Below is a small trained network, with its code and all its weights. Each question gives an input and a target symbol and asks what happens when units are switched off, that is, made to give their printed mean instead of their output.

import numpy as np


def w(rows, s, z=0):
    codes = np.array(rows[::2]) - 128.0
    scale = np.full(codes.shape[1], s)
    scale[-1] = z or s
    return codes * scale


def f(y):
    return np.maximum(y, 0)


def softmax(a):
    e = np.exp(a - a.max(-1, keepdims=True))
    return e / e.sum(-1, keepdims=True)


def log_softmax(a):
    a = a - a.max(-1, keepdims=True)
    return a - np.log(np.exp(a).sum(-1, keepdims=True))


def net(x, mask):
    ids = ['αβγδζθξστφψω'.index(c) for c in x.split()]
    T = len(ids)
    res = E[ids] + P[:T]
    u = 0
    for l in range(2):
        r = res
        for j in range(3):
            rows = slice(2 * j, 2 * j + 2)
            q, k, v = (r @ M[l][rows].T for M in (Q, K, V))
            z = softmax(np.where(np.tri(T) > 0, q @ k.T / 2**0.5, -1e9)) @ v
            o = O[l][rows]
            res = res + np.where(mask[u + j], z, o[:, -1]) @ o[:, :-1]
        u += 3
        y = f(res @ A[l][:, :-1].T + A[l][:, -1])
        res = res + np.where(mask[u : u + 16], y, B[l][:, -1]) @ B[l][:, :-1]
        u += 16
    return log_softmax(res[-1] @ U[:, :-1].T + U[:, -1])


Q, K, V, O, A, B = {}, {}, {}, {}, {}, {}
E = w([
[115,37,167],'α',
[187,149,107],'β',
[48,138,112],'γ',
[76,151,178],'δ',
[166,80,80],'ζ',
[4,133,119],'θ',
[114,144,92],'ξ',
[95,140,76],'σ',
[172,170,133],'τ',
[149,44,111],'φ',
[89,168,139],'ψ',
[130,115,204],'ω',
],0.018)
P = w([
[254,242,96],'0',
[208,206,101],'1',
[165,179,106],'2',
[127,161,109],'3',
[106,143,112],'4',
[87,130,117],'5',
[69,119,118],'6',
[54,107,122],'7',
[39,99,125],'8',
[27,90,129],'9',
[17,82,136],'10',
[5,74,135],'11',
],0.0041)
Q[0] = w([
[122,138,65],'0.h0',
[191,93,174],'0.h0',
[161,104,108],'0.h1',
[152,176,104],'0.h1',
[147,2,191],'0.h2',
[20,189,195],'0.h2',
],0.012)
K[0] = w([
[138,210,157],'0.h0',
[175,74,101],'0.h0',
[170,94,141],'0.h1',
[158,169,105],'0.h1',
[154,8,204],'0.h2',
[38,187,213],'0.h2',
],0.013)
V[0] = w([
[117,62,11],'0.h0',
[40,89,147],'0.h0',
[237,110,111],'0.h1',
[86,254,144],'0.h1',
[7,36,119],'0.h2',
[10,56,241],'0.h2',
],0.0042)
O[0] = w([
[160,59,54,130],'0.h0',
[65,79,156,161],'0.h0',
[125,227,170,57],'0.h1',
[232,87,92,218],'0.h1',
[252,160,77,248],'0.h2',
[218,227,131,222],'0.h2',
],0.0039,0.0016)
A[0] = w([
[137,130,163,251],'0.n0',
[253,166,153,52],'0.n1',
[162,206,62,181],'0.n2',
[134,93,136,178],'0.n3',
[250,164,154,46],'0.n4',
[153,198,26,200],'0.n5',
[125,158,179,249],'0.n6',
[108,253,135,67],'0.n7',
[254,106,79,19],'0.n8',
[103,238,129,65],'0.n9',
[254,86,91,146],'0.n10',
[130,106,106,136],'0.n11',
[107,128,37,247],'0.n12',
[105,126,49,225],'0.n13',
[198,164,113,166],'0.n14',
[52,103,84,167],'0.n15',
],0.0097,0.003)
B[0] = w([
[157,149,122,183],'0.n0',
[112,135,224,155],'0.n1',
[51,153,110,202],'0.n2',
[131,144,117,153],'0.n3',
[106,151,253,154],'0.n4',
[60,118,149,234],'0.n5',
[164,157,115,193],'0.n6',
[144,203,75,174],'0.n7',
[82,102,81,157],'0.n8',
[139,185,66,171],'0.n9',
[137,154,82,185],'0.n10',
[137,112,131,149],'0.n11',
[94,109,154,253],'0.n12',
[94,100,159,235],'0.n13',
[99,146,139,161],'0.n14',
[109,101,181,216],'0.n15',
],0.013,0.0054)
Q[1] = w([
[72,196,8],'1.h0',
[2,85,191],'1.h0',
[115,135,200],'1.h1',
[112,55,94],'1.h1',
[122,164,234],'1.h2',
[125,119,58],'1.h2',
],0.0088)
K[1] = w([
[146,145,71],'1.h0',
[5,132,122],'1.h0',
[129,139,154],'1.h1',
[88,124,117],'1.h1',
[147,181,112],'1.h2',
[104,90,139],'1.h2',
],0.016)
V[1] = w([
[93,3,189],'1.h0',
[229,86,203],'1.h0',
[109,72,119],'1.h1',
[153,203,124],'1.h1',
[169,163,152],'1.h2',
[122,116,85],'1.h2',
],0.0059)
O[1] = w([
[108,254,81,156],'1.h0',
[134,95,41,5],'1.h0',
[163,86,174,118],'1.h1',
[63,215,68,136],'1.h1',
[114,100,209,125],'1.h2',
[137,205,105,118],'1.h2',
],0.0043,0.011)
A[1] = w([
[222,129,26,164],'1.n0',
[85,137,158,142],'1.n1',
[150,194,117,67],'1.n2',
[103,125,65,115],'1.n3',
[109,132,9,84],'1.n4',
[125,174,119,162],'1.n5',
[142,167,124,83],'1.n6',
[125,170,119,161],'1.n7',
[111,78,136,131],'1.n8',
[140,179,94,106],'1.n9',
[122,156,132,92],'1.n10',
[160,177,143,2],'1.n11',
[124,162,121,134],'1.n12',
[132,117,48,72],'1.n13',
[124,186,122,152],'1.n14',
[136,165,69,240],'1.n15',
],0.015,0.0061)
B[1] = w([
[222,17,207,139],'1.n0',
[118,124,160,247],'1.n1',
[171,122,121,157],'1.n2',
[102,197,61,144],'1.n3',
[31,56,46,141],'1.n4',
[123,156,101,182],'1.n5',
[184,132,117,144],'1.n6',
[122,153,101,178],'1.n7',
[171,128,149,158],'1.n8',
[155,109,79,148],'1.n9',
[134,156,129,156],'1.n10',
[201,145,143,142],'1.n11',
[137,146,111,164],'1.n12',
[115,68,102,133],'1.n13',
[131,152,111,194],'1.n14',
[196,1,138,162],'1.n15',
],0.013,0.014)
U = w([
[40,205,125,206],'α',
[86,73,254,112],'β',
[199,50,235,75],'γ',
[146,124,128,194],'δ',
[144,123,133,109],'ζ',
[163,220,100,3],'θ',
[128,158,15,86],'ξ',
[73,88,57,115],'σ',
[141,120,129,109],'τ',
[215,107,108,122],'φ',
[206,157,237,133],'ψ',
[138,36,123,136],'ω',
],0.0084,0.0041)

Each question gives the input, a string of symbols that net reads in full, and the target symbol t.
The units are the heads (2 rows each of Q, K, V and O) and the neurons (one row each of A and B). Each row of codes is followed by its name. A weight is (code - 128) times the scale printed after its matrix; where a second scale follows, it is the last column's (O, A, B and U).
mask holds one flag per unit, layer by layer, with each layer's heads first. A switched-off unit (its flag False) gives its mean, the last column of its rows in O or B, instead of its output. The means were averaged over made-up inputs and are rounded, as every weight is.
A unit's drop is (log p(t) with every unit on - log p(t) with that unit switched off) / (log p(t) with every unit on - log p(t) with every unit switched off).
The circuit of an input: a set's keep is (log p(t) with only the set's units on - log p(t) with every unit switched off) / (log p(t) with every unit on - log p(t) with every unit switched off). Starting from the 12 units with the biggest drops (on a tie, the unit counted first), units are removed one at a time, each time the one whose removal leaves the highest keep (on an exact tie, the one counted first), for as long as the keep stays at least 0.8.
circuit, biggest first: the units of the circuit, biggest drop first
most important unit: the unit with the biggest drop
top k neurons: the k neurons with the biggest drops, biggest first
which heads matter: for each layer, one digit per head in row order, 1 if its drop is at least 0.15 and else 0, layers parted by /
drop of u: that unit's drop, to one decimal
input σ σ ψ δ δ φ γ ζ ω ω γ, target β: circuit, biggest first -> 0.n15, 1.n1
input ξ β φ ω τ θ θ, target β: which heads matter -> 110 / 000
input ξ θ σ σ γ τ, target θ: which heads matter -> 001 / 100
input θ δ θ θ θ ζ ω θ ξ θ β, target α: which heads matter -> 000 / 100
input σ τ σ τ ω δ ω ψ ζ, target σ: circuit, biggest first -> 0.n8, 1.n4
input θ σ ζ γ β ω σ, target β: which heads matter -> 000 / 010
input φ ω δ ω τ ξ ψ, target ξ: which heads matter -> 000 / 010
input σ θ θ τ ψ ω τ φ, target ω: which heads matter -> 001 / 001
input θ ω ω ξ θ δ δ δ β σ γ θ, target β: which heads matter -> 010 / 000
input ω ω β δ ζ, target σ: circuit, biggest first -> 1.n4, 0.n8
input ω τ θ τ ξ τ ω γ ω θ φ, target ω: most important unit -> 0.n10
input τ σ α, target γ: top 2 neurons -> 0.n5, 0.n12
input γ β ζ ω ξ σ β σ ξ ξ ξ α, target γ: which heads matter -> 001 / 101
input δ γ ξ, target α: most important unit -> 0.n5
input β θ α ω β θ τ, target θ: top 2 neurons -> 0.n4, 0.n1
input θ δ β ξ, target α: drop of 0.n5 -> 0.2
input θ δ β α γ α θ γ, target β: drop of 0.n15 -> 0.3
input α γ θ ω σ σ δ σ σ δ α σ, target β: drop of 1.h1 -> 0.1
input θ γ α θ σ δ, target φ: drop of 0.n5 -> 0.2
input φ σ θ σ φ θ α ψ, target ξ: most important unit -> 0.h2
